Here is a tiny trained network, its code and every weight. The questions are about switching its units off for an input and a target symbol, where a switched-off unit gives its printed mean instead of its output.

import numpy as np


def w(rows, s, z=0):
    codes = np.array(rows[::2]) - 128.0
    scale = np.full(codes.shape[1], s)
    scale[-1] = z or s
    return codes * scale


def norm(h):
    return h / np.sqrt((h * h).mean(-1, keepdims=True) + 1e-5)


def f(y):
    return y / 2 * (1 + np.tanh(0.7978845608 * (y + 0.044715 * y**3)))


def softmax(a):
    e = np.exp(a - a.max(-1, keepdims=True))
    return e / e.sum(-1, keepdims=True)


def log_softmax(a):
    a = a - a.max(-1, keepdims=True)
    return a - np.log(np.exp(a).sum(-1, keepdims=True))


def net(x, mask):
    ids = ['ΠΦαγεζημ'.index(c) for c in x.split()]
    T = len(ids)
    res = E[ids] + P[:T]
    q, k, v = (norm(res) @ M[0].T for M in (Q, K, V))
    z = softmax(np.where(np.tri(T) > 0, q @ k.T / 4**0.5, -1e9)) @ v
    res = res + np.where(mask[0], z, O[0][:, -1]) @ O[0][:, :-1]
    y = f(norm(res) @ A[0][:, :-1].T + A[0][:, -1])
    res = res + np.where(mask[1:13], y, B[0][:, -1]) @ B[0][:, :-1]
    return log_softmax(norm(res)[-1] @ U[:, :-1].T + U[:, -1])


Q, K, V, O, A, B = {}, {}, {}, {}, {}, {}
E = w([
[170,117,167,142],'Π',
[125,116,118,134],'Φ',
[130,33,128,161],'α',
[195,12,159,153],'γ',
[146,55,123,136],'ε',
[180,188,131,95],'ζ',
[154,15,81,103],'η',
[43,162,2,119],'μ',
],0.0077)
P = w([
[45,2,255,5],'0',
[163,113,116,152],'1',
[123,88,250,119],'2',
[114,163,75,161],'3',
[150,98,222,142],'4',
[110,164,74,173],'5',
[176,97,231,147],'6',
],0.005)
Q[0] = w([
[110,86,83,83],'H1',
[55,161,98,120],'H1',
[72,85,138,3],'H1',
[97,111,70,154],'H1',
],0.0048)
K[0] = w([
[33,93,152,174],'H1',
[148,88,63,195],'H1',
[172,47,134,107],'H1',
[124,171,16,253],'H1',
],0.0042)
V[0] = w([
[193,201,126,29],'H1',
[88,170,3,201],'H1',
[170,123,159,189],'H1',
[71,163,218,142],'H1',
],0.0048)
O[0] = w([
[86,103,109,254,87],'H1',
[208,95,151,91,2],'H1',
[120,82,232,112,156],'H1',
[176,136,188,68,127],'H1',
],0.0056,0.0045)
A[0] = w([
[184,189,122,66,127],'N1',
[107,143,170,2,172],'N2',
[112,108,82,112,244],'N3',
[125,160,217,117,137],'N4',
[77,183,98,146,199],'N5',
[123,137,72,34,70],'N6',
[47,126,94,109,238],'N7',
[136,78,200,147,187],'N8',
[154,95,169,144,173],'N9',
[113,222,152,196,164],'N10',
[205,139,102,157,140],'N11',
[156,155,128,121,1],'N12',
],0.0065,0.0015)
B[0] = w([
[73,63,142,145,116],'N1',
[30,17,118,217,161],'N2',
[183,170,199,163,152],'N3',
[197,58,107,46,192],'N4',
[155,3,194,126,126],'N5',
[156,170,189,91,121],'N6',
[174,130,194,58,152],'N7',
[111,198,164,88,254],'N8',
[101,222,130,10,199],'N9',
[124,98,121,174,158],'N10',
[34,110,60,120,137],'N11',
[126,79,130,95,105],'N12',
],0.0039,0.0042)
U = w([
[124,202,113,95,2],'Π',
[175,191,130,104,3],'Φ',
[29,49,197,44,197],'α',
[193,126,205,96,113],'γ',
[210,159,136,82,126],'ε',
[102,116,90,224,166],'ζ',
[170,79,59,126,103],'η',
[128,171,3,96,179],'μ',
],0.0078,0.004)

Each question gives the input, a string of symbols that net reads in full, and the target symbol t.
The units are the heads (4 rows each of Q, K, V and O) and the neurons (one row each of A and B). Each row of codes is followed by its name. A weight is (code - 128) times the scale printed after its matrix; where a second scale follows, it is the last column's (O, A, B and U).
mask holds one flag per unit, heads first, then neurons. A switched-off unit (its flag False) gives its mean, the last column of its rows in O or B, instead of its output. The means were averaged over made-up inputs and are rounded, as every weight is.
A unit's drop is (log p(t) with every unit on - log p(t) with that unit switched off) / (log p(t) with every unit on - log p(t) with every unit switched off).
The circuit of an input: a set's keep is (log p(t) with only the set's units on - log p(t) with every unit switched off) / (log p(t) with every unit on - log p(t) with every unit switched off). Starting from the 12 units with the biggest drops (on a tie, the unit counted first), units are removed one at a time, each time the one whose removal leaves the highest keep (on an exact tie, the one counted first), for as long as the keep stays at least 0.8.
circuit, biggest first: the units of the circuit, biggest drop first
most important unit: the unit with the biggest drop
top k neurons: the k neurons with the biggest drops, biggest first
drop when u is switched off: that unit's drop, to one decimal
input α Π ζ Π, target ζ: circuit, biggest first : N10
input Π Π μ α ζ, target α: circuit, biggest first : N1, N2
input α α α Π, target α: circuit, biggest first : H1, N1, N2
input μ ζ ζ ε α Π μ, target γ: top 3 neurons : N7, N3, N6
input Π Π α ε, target ε: circuit, biggest first : H1, N2, N3
input Π μ η Π, target μ: circuit, biggest first : H1, N11
input μ ε α ζ, target ζ: top 3 neurons : N9, N1, N8
input α ζ Φ ζ μ, target α: top 4 neurons : N5, N7, N4, N8
input ζ Π ε α α Φ, target α: top 3 neurons : N1, N11, N5
input Π η Φ α α Π, target α: top 2 neurons : N1, N11
input Π α ε γ Π Φ, target γ: top 2 neurons : N6, N3
input γ ζ ζ ε, target ζ: top 2 neurons : N4, N3
input Π γ μ Π, target μ: drop when N6 is switched off : 0.0
input γ μ Π ζ γ ε μ, target γ: drop when N5 is switched off : 0.2
input ε ζ Π γ, target ζ: drop when N7 is switched off : 0.1
input η ε ζ, target α: most important unit : N2
